Each row has a class, written as a number after it.
[  0  10 -14 -19  15 -12  24  18  30 -10  27  29  14 -15  31 -30  23 -30
  14  -1 -22  11 -10   7  -8   0 -28 -41   5  23 -29  -7  11 -16 -26  -9]
4
[ 38 -14 -17 -13 -23  31 -29 -24 -46   3 -52  16  -8  10 -10 -22 -15   9
  28   2  37 -24  34 -25  13  26  39  13 -22 -24 -40  30  23  35  34 -22]
8
[  7   5 -11   4  12   5  -4   7 -15  10 -29  -2  15  29   4   3 -31 -19
  11  -4  -5  23 -22 -13  15 -49  25  21   1   9  17  26   8 -10  -7  31]
0
[ 21  -5  18   3  -7 -18 -29 -12   4  26 -45 -40  18 -45  -5 -16  13 -22
  28  15   3 -30 -32   7 -18  48 -16  12   2 -20  28  21  30  14 -19 -20]
5
[-15  -6 -40  14 -40 -11   5 -11   9 -22   6  -4   9   4   7  13  17  28
 -13 -39  29  13 -30  -3 -20  32 -19  26 -29  33 -39 -27 -20  25 -12  -4]
6
[  0  35  32  -4 -36 -11  -2 -31 -13  10 -16   5 -49  -8 -11  26 -49  -8
 -19  28   5  17  24  24   5  26 -33 -18   3   4 -12  15 -25   2  42  13]
7
[-22   6 -23 -15  -6 -47  32   7   1 -19 -36  36   2  18  11  -1  -9  29
 -10   9  37  18 -36  31 -16 -12 -18  -7 -13  76 -16 -42   6 -21  -9 -22]
0
[  8  24 -11 -13 -20   9 -46  41   0  15  35 -88  19  13 -13   5 -25 -50
  18 -13   5 -13  -3   5  -2 -28 -27  18  15  -6  28  55 -38  -4  -2  36]
4
[ 52  -3  -1 -31  15 -10 -13 -24 -20 -13 -35  12 -62  -7  -3 -14  -6 -61
  26  51  22  19   0  11  32  14   6  -7  -1 -24  41  81 -51  -8 -29   7]
1
[-25  27  49  10  -9  33  -4  44  -9  -3  32 -22 -15  10  -1  18 -21  32
  23  16 -49 -11  42 -24  -3 -14  20  -5  31 -17 -36 -15   1  -7   6   8]
1
[-50 -19  24 -21   7  37 -24  12  26  66  -8 -13 -23 -42  -6 -49 -19   1
  33  -6  -4 -40  29  -4   9  38  -3   7 -19 -21  -2 -16  30 -22  -7 -56]
3
[-25  19  40 -27  -6  -3  29  59  34  43 -42 -27  20  16 -28 -41 -29  -7
  59   5  11 -10  -8 -16 -18   3 -35  33   6  -9   7  44   2  -1  14  47]
9
[ 22   4 -14  25   1  -1  -7  -8 -11  18 -37 -22  -2   1  -8  16 -14 -28
  -7 -25 -27  38  13 -12  28 -16   1  49 -18  23  12  18 -14  36 -12  34]
7
[-13 -10  26 -44 -30  31  47  -7  31 -16   9  36 -17  13 -12 -35  -2   9
  20  -1  34  -8  -5   5   3 -39   0  -3   2 -20 -51   9  68 -43  37   4]
0
[-27   8 -10 -27   4   1   7  37  23  13   4 -30  35  30   4 -11   6  -4
  13 -11  18   8 -38  -6 -22   6 -18  11  10  58  -6 -18   4   2 -19  -2]
4
[ -2   5  16   6   7   6  11  34  19  44  -8  37  12  -6   8 -14 -23 -25
  -8 -28 -24  19  -6 -13 -28 -12  11 -34   7  29 -52 -10 -34 -11 -10   9]
4
[ 29  22  41 -13  -9  -8   3  18  -1  23 -45 -56  -9   1 -39  21 -30  -5
   7  47  12  -3  -8  -1   1  10  11 -18  12  19  28  12 -37  -9   5 -15]
4
[  9  -1  -3  -2   9  -4  23 -13   6  -1 -35  23  -3  10  -7  16  26  30
 -14  43   6  13 -20 -11 -16 -21   0  -9  10 -23  -8 -10  24  -9  25  19]
9
[ 36 -15  54 -10 -30  10  47 -30  35  12  58 -63 -21 -17 -20  -1  22   3
  17  29 -19 -26 -23  29  -3 -37   8  -3  14 -16   9  12  48 -37   4 -10]
5
[-26  10  28 -51 -66   8  22  36  30 -40 -57 -18 -54 -39 -25  -3  28   1
  18  15  26  45 -23   9   0 -52  17  -9   6  20 -10   2  41 -34 -23  -4]
1
[ 15  -9  16  -7   4  -9  45  -6  53  24  31 -29  -4  48  -3 -10  -2   4
  -9  16   3 -29 -19  23   0  -9  -3 -23   1  23   9 -31  72 -51  44 -10]
0
[ 13 -11  23 -53 -32  15  -3  -5  -8 -60 -32 -37 -59 -10  -1  27  16 -19
   1  45  58  36   9 -13  -1 -47  19 -45   8  16 -60  28  49   5  -8  13]
4
[-26 -26 -13   6   2 -12  13 -24  19 -29  41   2 -20  21   0  -7  19  28
  -8 -11  16   9  -7   4  -8 -15 -17  -1 -28  16 -37   2  20 -46  -4   8]
10
[-29 -20   1  -4 -17  21 -32   9  17 -14   6 -28 -41  -2 -17  34  23  -6
 -13  29  -4   1  40  15   1 -10 -11  -7  -1   4 -17 -32   3   9 -12 -25]
7
[ 10   1  45  21  27  30  -8  -6  -9  36 -17  12  16  16 -15   9 -40 -17
 -15  -6  18 -11  12 -50  19 -23  26  10  12   2 -31 -30 -21  24  10   8]
8
[  0  44   7  11 -22  -8  41 -18 -31  17 -63  13  12  -3  21 -29 -34 -11
  32  20 -50  19  -5  -3  -2  -2 -30  -3  34 -16  -4  33   9 -14   3  40]
5
[ 25   6  40  21 -16 -14  31 -36  22  11 -30 -28 -26 -15  -6  13  11 -10
  -9  58 -22  -9 -27   3  -7 -30 -15 -61  22  -5  23   3  -8 -10  -2  -2]
5
[ 37 -20 -33   6  11   1  -6   5   2 -18 -41 -44  -6  -3 -11   0 -10 -23
  -3 -16 -23   2  22  20  20   7   8  12 -20  15   2 -27 -33  -3 -41 -28]
9
[-13   0  22  -6   6  11 -26   1   2 -18  24 -29  23 -25   9  27  25  15
  -5   4  11 -12 -15  -8 -11 -39   4 -10  25  -6 -34 -70   2  39 -23 -36]
3
[ 23  11 -16  18 -36 -10  -7 -21 -14  11 -26 -67   8  -4 -11  -6 -32 -12
  14 -19  -7  -8  -7  20  -3 -21 -23   8 -28  -8  -9  39  -3  -3  -6  12]
10
[ 10  30   0 -49 -47 -21  21   0  14 -34  16   2 -53   3   7  12 -26  10
 -21  10  44  46  16  32  -4  31 -49   0   4  25 -26  -7   3 -22  38  24]
9
[-53  12  37 -10 -41  15  57 -13  36  27  57  -3   8  -1   5  -2  -6 -18
   1   4 -77  -5 -10  43  -2  -2  -3 -38   8 -21  16  19  42 -13 -13  39]
1
[ 15   2  16  -3 -37  -2  33  -7   6   7 -80  -9 -12 -18 -36 -25   2 -44
  21   7   0  -8  -7   1 -11   5 -18  -1  -3 -35 -18  37 -32  11   2  25]
6
[ 20   5  19   1 -29   0  35 -20   9 -17 -28  -6  -8  -3  -8  29  13  -4
 -11  39  -7  15  -7   9  -3  16  12 -19  25 -30 -28 -46  24 -14   3 -13]
6
[ 16  -4  47  14  11  20  20  -1  23  14  48 -68  15 -23  -5  13  10   9
  23  18 -24   5 -20 -15  -1 -33  29  17   1 -39 -18  10  41 -58 -15  -5]
2
[ 32   7 -30  -8 -19 -11   9 -23   1  -4 -27 -14  21  -7  23 -14 -38 -30
  11 -19  25  12 -10  27   2  19 -31  12  -5 -27 -40   3  19 -22 -14   0]
9
[  3  -2   5  12   9  -4  -2  22  -7  26 -51  27   6   6 -13 -11 -19 -25
  -4  -7  -9   7  26 -20  10  -4  19   2   0  18 -12 -14 -20   9  -1  10]
8
[ -8  23  42 -22   2 -12  48 -17  20 -19  41   6 -45  -2   3  18   2   2
 -22  32 -16  63 -23   5   4 -57 -10 -24   8  46  -7 -12  15 -27  -9  34]
10
[-40  15  52 -21 -14 -16 -20  29  -5 -16 -40 -28  12 -20 -30  11 -53 -15
  11 -14  31  10 -11  14 -26  36 -12  24  13  -6 -29   5 -22 -19 -15  28]
9
[  1  -8  48  17  20 -13 -23  18  21   2  35   7  -2  -7  14  11 -22  -1
  27  16  25  -5  38 -51  16  46  12 -18 -17   2 -34   3  12  26 -19  -7]
8
[-47  22  30  -7 -24   1 -13  23  -2   8 -39 -14  12 -33   3  22 -49   3
   7   0   9  13   0  -4  -4  19 -11   7 -13  24 -23 -12  32  27 -35  -1]
0
[-25 -14  27 -20 -10  -5  -6  14  23  55 -12  12 -42  24 -18   8 -17  32
   4  51  37  24  -3  -5  -9  11   9   4 -16   5  22  15  29 -41  25  -1]
10
[ 27  20  13 -10 -22   6   2  -6   1  -8  -2 -11 -22  14   6  -6 -18   6
  10  17  16  -6   5   0 -15 -34 -32 -39   1  14 -50 -11 -25  25  18 -17]
10
[  4   0   0  18  10  -6  16 -39  18  20 -15   0  18  33  25 -34 -32  -3
  27 -29  -5  10  -8 -33  23  47   6 -16 -13 -22   2  29   6  -3  14  16]
3
[   9   -6   -1  -24   -7   -7    0   34   40   14  -14 -109  -29   33
    1  -31   15  -17   53   41   -5  -19    8    3   -6   22  -16  -31
  -22   29   42   41   18   -7   12  -16]
2
[-21  -7  20  -9  65  22 -18  26  34  10  63  43   8  -9  29 -44   8 -27
  -5 -36 -58 -14  15  -8  45 -15  15 -14  -9  36  49 -30   2  11  21 -13]
2
[ 32  16  51  -6  -2   3   3 -11 -12  17   2   5  -8 -27 -16  17 -12  -9
   4  19  14  11 -20 -14  -6  33  20  35  23 -42 -20   2  15 -14  27  14]
6
[ 18   7 -16  -1 -30  -1  10  -6  -1 -29 -30  23  22 -19  -2 -19   5 -26
  21 -39 -18  22 -21  -2  29   4  22  20  -9 -17  14  18  -5  13  -6  13]
6
[ 30  10   1   0  -8  18  -7 -18  -7  23  11 -58  -3   7   5  26 -12 -13
 -11  44 -22  -2  22  18  18  12  -4  -5   6 -32  27  -1  -1  -8  14 -15]
2
[-27  -4 -42  23  -1  26   8 -12  -5  21 -55  16 -12 -13  -5 -36  -3   7
  13 -14 -40  16  47 -41  16  86   1  24 -33  -9 -25   5  35 -34 -18  -6]
8
[-32  -3 -39  -3  28  12 -12  25 -11  21  -6  32  40  24  17  -3 -17  -1
  11 -11  -7  21  10 -25  38  -4   6  36 -10  22  34   9 -12  14 -34  10]
4
[ -3 -16  88  17  -5 -38  25  -7  31  -5  19 -30   3 -44 -30  12 -36  -7
  24 -18  32  14 -13  -6 -27  34 -20  10 -36   1 -76  32 -39 -10 -72  13]
10
[ 22 -13  17  20   7 -21 -26  13  13  18  -3 -12  12   2  -8 -11 -32  -7
  21 -39 -10  11 -13  -9   8   0  33   3 -39  25  16  27 -26   8 -16  -2]
10
[  8  -5  16  -2   1 -37 -33  19  30 -33 -36 -40 -18 -54   4   9 -13 -21
   4 -10  50  20 -20  -5   6  -5 -10 -10 -25  21 -13  -4  20 -17 -34 -10]
9
[ 34  12  22   0 -29   0  51 -62  19  17  -9   6   9  -7 -18 -21 -28 -30
  -6 -30 -11  -2 -40  23  38  13   2   3 -16 -25  38  48 -14  -9   7  23]
1
[  0  -5  -6 -16 -11 -26   6  45  42  30   7   1   6  22  -2 -23 -23 -16
  13 -21  22  -4  32   2  12  55 -38   1 -26  40  14  22 -35  16   5   6]
4
[ -1 -26  46  40  -2 -29   1  16  27  26 -14 -13 -21  -8  -4  29  -1  10
 -33   4   4   5  13 -16  -8 -31   8  -8   5  22 -12 -27  15 -13   7  23]
5
[ -3 -18  -8  20  -4 -44 -16  -6 -14   5 -17  24 -14 -22   5  24 -10  47
 -11  -1  20  37   3   2 -13  25  14  16 -49  28 -30   0  11  -7 -22  -9]
10
[-23  -1  15  12  26 -13   3 -39 -33  39 -48 -23 -36 -30 -14  30  14  20
 -37  51 -35  22   8  -6 -11  28  13   8   3 -14  13 -10  37 -19   3  19]
3
[-20  19 -32  13   6  17  13 -13  -3  -6 -40 -43  24  39  15 -15 -20  10
  -5 -15 -39  10  -7  -6  37   4   2   4 -10  38  44 -30   5 -16  11 -13]
2
[-39 -21 -24   2  11  -7 -10  25  -2   5 -11  35 -10 -11   8 -35   9   0
   1 -37 -40  -5  40  11   9 -37  10 -12 -14  16  -9 -18 -25   2  -2   0]
3
[ -8  -9  53 -21 -17  14  -4  51  20  25  13 -15   9 -12   9 -11 -24  -2
  15 -17  12 -16  30  18 -38   3   6 -10   8   4 -95 -49  14  -9  16 -34]
2
[-27   7   3 -18 -32  19  -1  14   7  -3 -44 -49 -18 -21 -27 -27 -14  -3
  44   3 -17   3   4   6   6  -8 -17   3 -32  18   9  25 -17   1 -46 -25]
10
[-16  19 -15   1 -42  -6  -4  60  45   6  -6   9  -3   5  14 -12   5  -1
  37 -21 -12  45 -13 -28 -28  59  -6  -3   0  13 -16  -6 -24  -4 -13   3]
6
[ 43  22  19  16   7 -25  -1  11 -16  12  35 -40 -15 -27  30  38   2   2
  -5  34 -34   2  13  33 -25 -53  -1 -14  25  24 -72 -65  65  -9  10 -30]
7
[ 11  12  15  34   0 -31  61 -23   4 -26   5 -45 -17   9 -10  14  14  24
  -7  14 -22  -3  -8 -13   3  -6 -18   3  -7  25 -17  -9   6  -8  13  31]
6
[ 27   4  -3   4   3 -30 -12  40 -38 -16 -47 -51  11   5   7  16  -5  10
  24  37   5  -4  38  10  -7 -29   1  12   7  -2 -34 -10  -9   2   0 -14]
2
[ 26   4 -10 -40 -16   7  17 -39  10 -18  50 -52 -54  12  11 -39  34  46
  43  14  22 -22  12 -21  26   6 -25   3 -35  17  23  63  50  45  58   4]
3
[  22   -9  -37  -51 -114   33   31   -3    8  -49   40  -44  -41    7
  -21  -16   38   12   56   -4   46   -2  -16   26  -13  -89   -6   15
  -26  -17  -39   77  -15   19   10   11]
6
[-21 -42  18  -5  21 -22 -21  -4  -6 -31  -3 -14  19   8   9  15  -9  17
  11  14  57 -22   2  16  -2  26  11  -4 -29  21 -33 -23 -25  11 -35 -52]
2
[-35 -10  64 -16 -24  19   0  32  51  61  32  33 -31 -35 -34  12   8  35
 -11   4 -19   0 -14  24 -27  -7  36  -8  -9  38  -7 -56  20 -15  27 -51]
7
[  8 -10 -42  40  -1 -18 -28   7 -16  21 -20   0  10  31   2  15  -8   5
   5   0  -3  28  22 -38  14  21  33  22 -25  -8  17  39  -2 -11  -4  32]
8
[ 10  18  18 -12 -13 -34  11  14  -1 -46 -11  18 -10 -35  -7 -20  -7  -2
  11 -39   6  12 -17  20   9   8  -1  13  -6  30 -18   0 -30 -18 -16  -6]
1
[  9  11  10  11 -65 -24  47  -2  21  -8 -45 -38   5  10 -18  26  12  13
  -1  27 -15  10 -31  20  -1 -32  25 -30   8 -12  15 -18  42 -26  27   7]
6
[-18 -21 -59  -4 -70 -40  27  27  54  24  56 -27 -38   6  21  15  24  47
 -15 -25  10  45  62  25   2  24 -44  27 -49  31 -12  -9  24  -6   1  15]
3
